Here is a tiny trained network, its code and every weight. The questions are about switching its units off for an input and a target symbol, where a switched-off unit gives its printed mean instead of its output.

import numpy as np


def w(rows, s, z=0):
    codes = np.array(rows[::2]) - 128.0
    scale = np.full(codes.shape[1], s)
    scale[-1] = z or s
    return codes * scale


def f(y):
    return np.maximum(y, 0)


def softmax(a):
    e = np.exp(a - a.max(-1, keepdims=True))
    return e / e.sum(-1, keepdims=True)


def log_softmax(a):
    a = a - a.max(-1, keepdims=True)
    return a - np.log(np.exp(a).sum(-1, keepdims=True))


def net(x, mask):
    ids = ['αεηπτφ'.index(c) for c in x.split()]
    T = len(ids)
    res = E[ids] + P[:T]
    u = 0
    for l in range(2):
        r = res
        for j in range(2):
            rows = slice(4 * j, 4 * j + 4)
            q, k, v = (r @ M[l][rows].T for M in (Q, K, V))
            z = softmax(np.where(np.tri(T) > 0, q @ k.T / 4**0.5, -1e9)) @ v
            o = O[l][rows]
            res = res + np.where(mask[u + j], z, o[:, -1]) @ o[:, :-1]
        u += 2
        y = f(res @ A[l][:, :-1].T + A[l][:, -1])
        res = res + np.where(mask[u : u + 8], y, B[l][:, -1]) @ B[l][:, :-1]
        u += 8
    return log_softmax(res[-1] @ U[:, :-1].T + U[:, -1])


Q, K, V, O, A, B = {}, {}, {}, {}, {}, {}
E = w([
[76,119,197],'α',
[205,235,59],'ε',
[71,200,246],'η',
[173,124,70],'π',
[79,228,46],'τ',
[242,122,195],'φ',
],0.011)
P = w([
[115,42,93],'0',
[112,244,132],'1',
[129,36,93],'2',
[123,57,114],'3',
[27,215,177],'4',
[150,41,82],'5',
[127,65,122],'6',
[70,254,169],'7',
[150,43,83],'8',
[110,73,127],'9',
],0.01)
Q[0] = w([
[169,7,108],'L0H0',
[246,135,109],'L0H0',
[57,149,181],'L0H0',
[109,84,112],'L0H0',
[212,173,180],'L0H1',
[198,145,216],'L0H1',
[200,192,2],'L0H1',
[143,31,149],'L0H1',
],0.0088)
K[0] = w([
[85,119,34],'L0H0',
[247,61,120],'L0H0',
[192,11,126],'L0H0',
[119,158,87],'L0H0',
[147,198,37],'L0H1',
[115,116,121],'L0H1',
[255,97,238],'L0H1',
[116,99,101],'L0H1',
],0.0093)
V[0] = w([
[189,71,145],'L0H0',
[154,35,179],'L0H0',
[148,2,145],'L0H0',
[177,142,151],'L0H0',
[79,146,90],'L0H1',
[102,132,58],'L0H1',
[171,113,197],'L0H1',
[40,135,68],'L0H1',
],0.0094)
O[0] = w([
[114,84,186,57],'L0H0',
[119,184,1,26],'L0H0',
[147,104,194,3],'L0H0',
[102,158,108,125],'L0H0',
[146,119,167,157],'L0H1',
[112,79,87,156],'L0H1',
[104,50,137,91],'L0H1',
[136,125,146,155],'L0H1',
],0.0079,0.0027)
A[0] = w([
[37,173,164,221],'L0N0',
[245,129,162,230],'L0N1',
[102,201,113,138],'L0N2',
[116,71,12,2],'L0N3',
[146,45,136,137],'L0N4',
[103,206,121,111],'L0N5',
[181,6,104,79],'L0N6',
[97,182,113,139],'L0N7',
],0.011,0.0033)
B[0] = w([
[140,226,112,253],'L0N0',
[76,191,45,213],'L0N1',
[102,43,157,224],'L0N2',
[197,1,22,175],'L0N3',
[216,68,201,178],'L0N4',
[113,16,160,218],'L0N5',
[235,181,169,196],'L0N6',
[104,87,158,206],'L0N7',
],0.0076,0.0064)
Q[1] = w([
[126,249,121],'L1H0',
[39,155,182],'L1H0',
[144,200,49],'L1H0',
[174,36,2],'L1H0',
[124,63,105],'L1H1',
[157,159,58],'L1H1',
[73,118,14],'L1H1',
[157,46,93],'L1H1',
],0.0062)
K[1] = w([
[165,133,147],'L1H0',
[226,254,235],'L1H0',
[152,101,144],'L1H0',
[120,74,154],'L1H0',
[207,109,178],'L1H1',
[61,194,155],'L1H1',
[200,211,92],'L1H1',
[74,104,172],'L1H1',
],0.0099)
V[1] = w([
[92,112,147],'L1H0',
[204,227,152],'L1H0',
[148,171,162],'L1H0',
[160,174,186],'L1H0',
[24,1,38],'L1H1',
[109,170,133],'L1H1',
[122,152,157],'L1H1',
[152,116,93],'L1H1',
],0.0092)
O[1] = w([
[131,101,119,46],'L1H0',
[138,151,21,61],'L1H0',
[181,182,255,29],'L1H0',
[127,128,161,8],'L1H0',
[111,44,85,6],'L1H1',
[63,182,137,32],'L1H1',
[63,110,168,85],'L1H1',
[49,172,165,204],'L1H1',
],0.0076,0.0011)
A[1] = w([
[95,189,112,254],'L1N0',
[51,78,121,147],'L1N1',
[152,105,8,210],'L1N2',
[116,151,230,53],'L1N3',
[179,139,101,82],'L1N4',
[197,109,161,90],'L1N5',
[138,158,172,201],'L1N6',
[187,129,100,45],'L1N7',
],0.015,0.0057)
B[1] = w([
[178,197,69,198],'L1N0',
[169,130,239,180],'L1N1',
[185,32,142,245],'L1N2',
[154,29,104,174],'L1N3',
[185,101,108,163],'L1N4',
[127,199,249,181],'L1N5',
[61,121,64,185],'L1N6',
[255,200,93,165],'L1N7',
],0.0077,0.012)
U = w([
[75,120,253,223],'α',
[136,87,17,88],'ε',
[113,167,38,205],'η',
[172,100,121,2],'π',
[102,32,124,133],'τ',
[163,164,177,71],'φ',
],0.0079,0.0068)

Each question gives the input, a string of symbols that net reads in full, and the target symbol t.
The units are the heads (4 rows each of Q, K, V and O) and the neurons (one row each of A and B). Each row of codes is followed by its name. A weight is (code - 128) times the scale printed after its matrix; where a second scale follows, it is the last column's (O, A, B and U).
mask holds one flag per unit, layer by layer, with each layer's heads first. A switched-off unit (its flag False) gives its mean, the last column of its rows in O or B, instead of its output. The means were averaged over made-up inputs and are rounded, as every weight is.
A unit's drop is (log p(t) with every unit on - log p(t) with that unit switched off) / (log p(t) with every unit on - log p(t) with every unit switched off).
The circuit of an input: a set's keep is (log p(t) with only the set's units on - log p(t) with every unit switched off) / (log p(t) with every unit on - log p(t) with every unit switched off). Starting from the 12 units with the biggest drops (on a tie, the unit counted first), units are removed one at a time, each time the one whose removal leaves the highest keep (on an exact tie, the one counted first), for as long as the keep stays at least 0.8.
circuit, biggest first: the units of the circuit, biggest drop first
top k neurons in layer l: the k neurons of layer l with the biggest drops, biggest first
heads that matter: for each layer, one digit per head in row order, 1 if its drop is at least 0.15 and else 0, layers parted by /
drop of u: that unit's drop, to one decimal
input η α τ η τ τ ε π, target α: heads that matter -> 10 / 01
input τ τ φ π φ η π, target φ: circuit, biggest first -> [L0N6; L1N5; L0N4]
input φ η τ α τ, target α: heads that matter -> 11 / 00
input τ η η φ π, target η: top 4 neurons in layer 0 -> [L0N3; L0N4; L0N0; L0N6]
input η τ φ, target φ: circuit, biggest first -> [L1N5; L0N6; L1N7]
input τ η α τ φ, target η: heads that matter -> 00 / 00
input τ ε φ ε η τ, target τ: heads that matter -> 00 / 10
input ε τ π π α τ α τ, target α: circuit, biggest first -> [L0N5; L0N2; L1N1]
input φ η η ε τ α η η, target τ: circuit, biggest first -> [L1N3; L0N5]
input φ π τ η α φ α τ φ, target φ: circuit, biggest first -> [L1N5; L0N6]
input α τ π τ τ τ ε ε, target α: heads that matter -> 00 / 01
input ε φ τ π τ φ ε τ π η, target η: heads that matter -> 00 / 10
input φ α α α α π π, target π: top 3 neurons in layer 1 -> [L1N2; L1N7; L1N5]
input ε η τ η ε, target α: top 3 neurons in layer 0 -> [L0N5; L0N2; L0N6]
input ε φ α π, target π: top 4 neurons in layer 0 -> [L0N6; L0N3; L0N0; L0N4]
input π π π φ π, target η: top 2 neurons in layer 0 -> [L0N6; L0N4]
input τ τ φ τ α, target η: top 3 neurons in layer 0 -> [L0N0; L0N6; L0N4]
input α α ε φ φ, target η: drop of L1N2 -> 0.1
input τ α α τ η φ α τ α, target α: drop of L1N5 -> 0.3
input τ π φ ε α, target η: drop of L0N0 -> 0.2
input π τ τ α η α α η, target τ: drop of L1H0 -> 0.2
